Below are the code and all the weights of a small trained network. Each question names an input and a class and asks about switching units off, where a switched-off unit gives its printed mean instead of its output.

import numpy as np


def w(rows, s, z=0):
    codes = np.array(rows[::2]) - 128.0
    scale = np.full(codes.shape[1], s)
    scale[-1] = z or s
    return codes * scale


def f(y):
    return y / 2 * (1 + np.tanh(0.7978845608 * (y + 0.044715 * y**3)))


def log_softmax(a):
    a = a - a.max(-1, keepdims=True)
    return a - np.log(np.exp(a).sum(-1, keepdims=True))


def net(x, mask):
    res = np.array(x, float).reshape(1, 8) / 4 @ E
    y = f(res @ A[0][:, :-1].T + A[0][:, -1])
    res = res + np.where(mask, y, B[0][:, -1]) @ B[0][:, :-1]
    return log_softmax(res[-1] @ U[:, :-1].T + U[:, -1])


A, B = {}, {}
E = w([
[136,131,122,128,134,139],'x0',
[143,123,118,130,146,137],'x1',
[130,89,193,223,163,129],'x2',
[224,132,176,130,32,106],'x3',
[117,77,51,204,95,97],'x4',
[145,123,116,124,143,149],'x5',
[91,32,171,44,48,254],'x6',
[150,121,110,121,153,150],'x7',
],0.0086)
A[0] = w([
[40,129,95,112,152,156,60],'neuron 0',
[109,84,154,132,95,201,3],'neuron 1',
[136,118,160,177,133,165,115],'neuron 2',
[152,63,214,185,170,144,209],'neuron 3',
[194,142,119,127,66,152,88],'neuron 4',
[165,142,163,60,193,158,132],'neuron 5',
[102,35,40,167,54,97,100],'neuron 6',
[123,137,249,60,162,127,160],'neuron 7',
[101,96,180,125,111,186,110],'neuron 8',
[174,132,164,119,90,100,105],'neuron 9',
[101,70,129,97,92,150,43],'neuron 10',
[63,70,128,125,194,164,98],'neuron 11',
[135,63,54,186,96,168,172],'neuron 12',
[203,107,132,164,64,147,69],'neuron 13',
[152,141,122,130,142,172,119],'neuron 14',
[129,166,48,51,81,146,96],'neuron 15',
[56,152,96,113,164,139,55],'neuron 16',
[106,89,93,149,101,80,79],'neuron 17',
[197,134,142,105,94,70,77],'neuron 18',
[131,171,31,43,87,142,55],'neuron 19',
[112,50,86,92,63,190,21],'neuron 20',
[210,100,164,135,88,129,59],'neuron 21',
],0.011,0.0036)
B[0] = w([
[91,114,169,125,176,136,201],'neuron 0',
[188,129,78,167,171,101,210],'neuron 1',
[125,117,117,83,95,113,163],'neuron 2',
[124,116,78,102,1,68,253],'neuron 3',
[66,72,162,123,183,125,190],'neuron 4',
[158,141,132,147,88,187,209],'neuron 5',
[121,167,160,171,139,205,248],'neuron 6',
[94,167,126,164,105,188,236],'neuron 7',
[186,154,58,152,133,101,220],'neuron 8',
[115,121,154,147,162,149,182],'neuron 9',
[191,141,104,173,190,124,198],'neuron 10',
[68,88,141,95,161,94,229],'neuron 11',
[75,177,131,119,61,179,233],'neuron 12',
[84,133,213,101,167,120,206],'neuron 13',
[93,142,178,156,108,135,139],'neuron 14',
[124,114,126,122,64,96,221],'neuron 15',
[123,74,157,137,206,119,188],'neuron 16',
[128,134,128,155,136,162,166],'neuron 17',
[150,103,149,140,196,147,196],'neuron 18',
[89,130,139,95,66,60,223],'neuron 19',
[226,145,122,132,154,99,254],'neuron 20',
[99,57,158,121,203,142,200],'neuron 21',
],0.0093,0.0071)
U = w([
[234,155,81,161,181,72,96],'0',
[103,6,164,96,184,138,66],'1',
[119,192,135,143,86,225,93],'2',
[133,63,109,93,31,66,131],'3',
[142,106,125,121,103,136,255],'4',
],0.011,0.0062)

Each question gives the input, the list of numbers given to net, and the class t.
The units are the neurons (one row each of A and B). Each row of codes is followed by its name. A weight is (code - 128) times the scale printed after its matrix; where a second scale follows, it is the last column's (A, B and U).
mask holds one flag per neuron, in row order. A switched-off neuron (its flag False) gives its mean, the last column of its row in B, instead of its output. The means were averaged over made-up inputs and are rounded, as every weight is.
A unit's drop is (log p(t) with every unit on - log p(t) with that unit switched off) / (log p(t) with every unit on - log p(t) with every unit switched off).
The circuit of an input: a set's keep is (log p(t) with only the set's units on - log p(t) with every unit switched off) / (log p(t) with every unit on - log p(t) with every unit switched off). Starting from the 12 units with the biggest drops (on a tie, the unit counted first), units are removed one at a time, each time the one whose removal leaves the highest keep (on an exact tie, the one counted first), for as long as the keep stays at least 0.8.
units of the circuit, in order: the units of the circuit, biggest drop first
unit that matters most: the unit with the biggest drop
k most important neurons: the k neurons with the biggest drops, biggest first
drop when u is switched off: that unit's drop, to one decimal
input [2,2,-6,3,-2,6,3,8], class 3: most important neuron : (neuron 19)
input [1,-7,3,-3,7,-7,8,4], class 0: 4 most important neurons : (neuron 20; neuron 1; neuron 10; neuron 8)
input [1,-1,-3,5,6,-6,1,3], class 2: 4 most important neurons : (neuron 6; neuron 12; neuron 11; neuron 16)
input [8,3,-7,-3,0,3,6,-1], class 3: 3 most important neurons : (neuron 19; neuron 15; neuron 18)
input [-6,1,1,-4,-5,-2,-4,-4], class 2: units of the circuit, in order : (neuron 20; neuron 7)
input [4,2,5,3,0,8,1,-1], class 3: 2 most important neurons : (neuron 3; neuron 6)
input [-8,-5,8,-8,2,5,-5,-3], class 1: 2 most important neurons : (neuron 16; neuron 11)
input [2,-2,-2,-4,-7,-6,-6,-1], class 2: 2 most important neurons : (neuron 20; neuron 7)
input [1,-4,3,2,5,-8,-4,-8], class 2: units of the circuit, in order : (neuron 6; neuron 20; neuron 17)
input [8,-2,8,2,7,-4,-1,6], class 3: 3 most important neurons : (neuron 3; neuron 7; neuron 2)
input [2,3,3,-7,-7,8,7,2], class 0: units of the circuit, in order : (neuron 8; neuron 1)
input [-2,-3,0,-3,5,6,3,-2], class 2: units of the circuit, in order : (neuron 12; neuron 6)
input [-5,3,0,4,-4,-7,4,3], class 0: 2 most important neurons : (neuron 12; neuron 8)
input [8,-6,7,4,5,1,-4,8], class 3: units of the circuit, in order : (neuron 3)
input [6,-3,-3,-4,-4,-2,4,-6], class 0: units of the circuit, in order : (neuron 12; neuron 8; neuron 10; neuron 20)
input [-8,-6,5,6,5,-4,0,7], class 1: 4 most important neurons : (neuron 21; neuron 13; neuron 7; neuron 4)
input [-4,5,2,8,-4,-3,4,2], class 1: 2 most important neurons : (neuron 21; neuron 4)
input [1,3,-4,-3,-1,-4,3,1], class 3: units of the circuit, in order : (neuron 19; neuron 6)
input [7,0,8,-2,-3,0,4,0], class 3: drop when neuron 3 is switched off : 0.4
input [7,-2,8,-6,7,4,7,4], class 3: drop when neuron 19 is switched off : -0.2
input [-6,-5,0,-6,0,5,-3,1], class 1: drop when neuron 13 is switched off : 0.0
input [6,-3,-6,-8,-1,-3,-4,0], class 1: unit that matters most : neuron 16
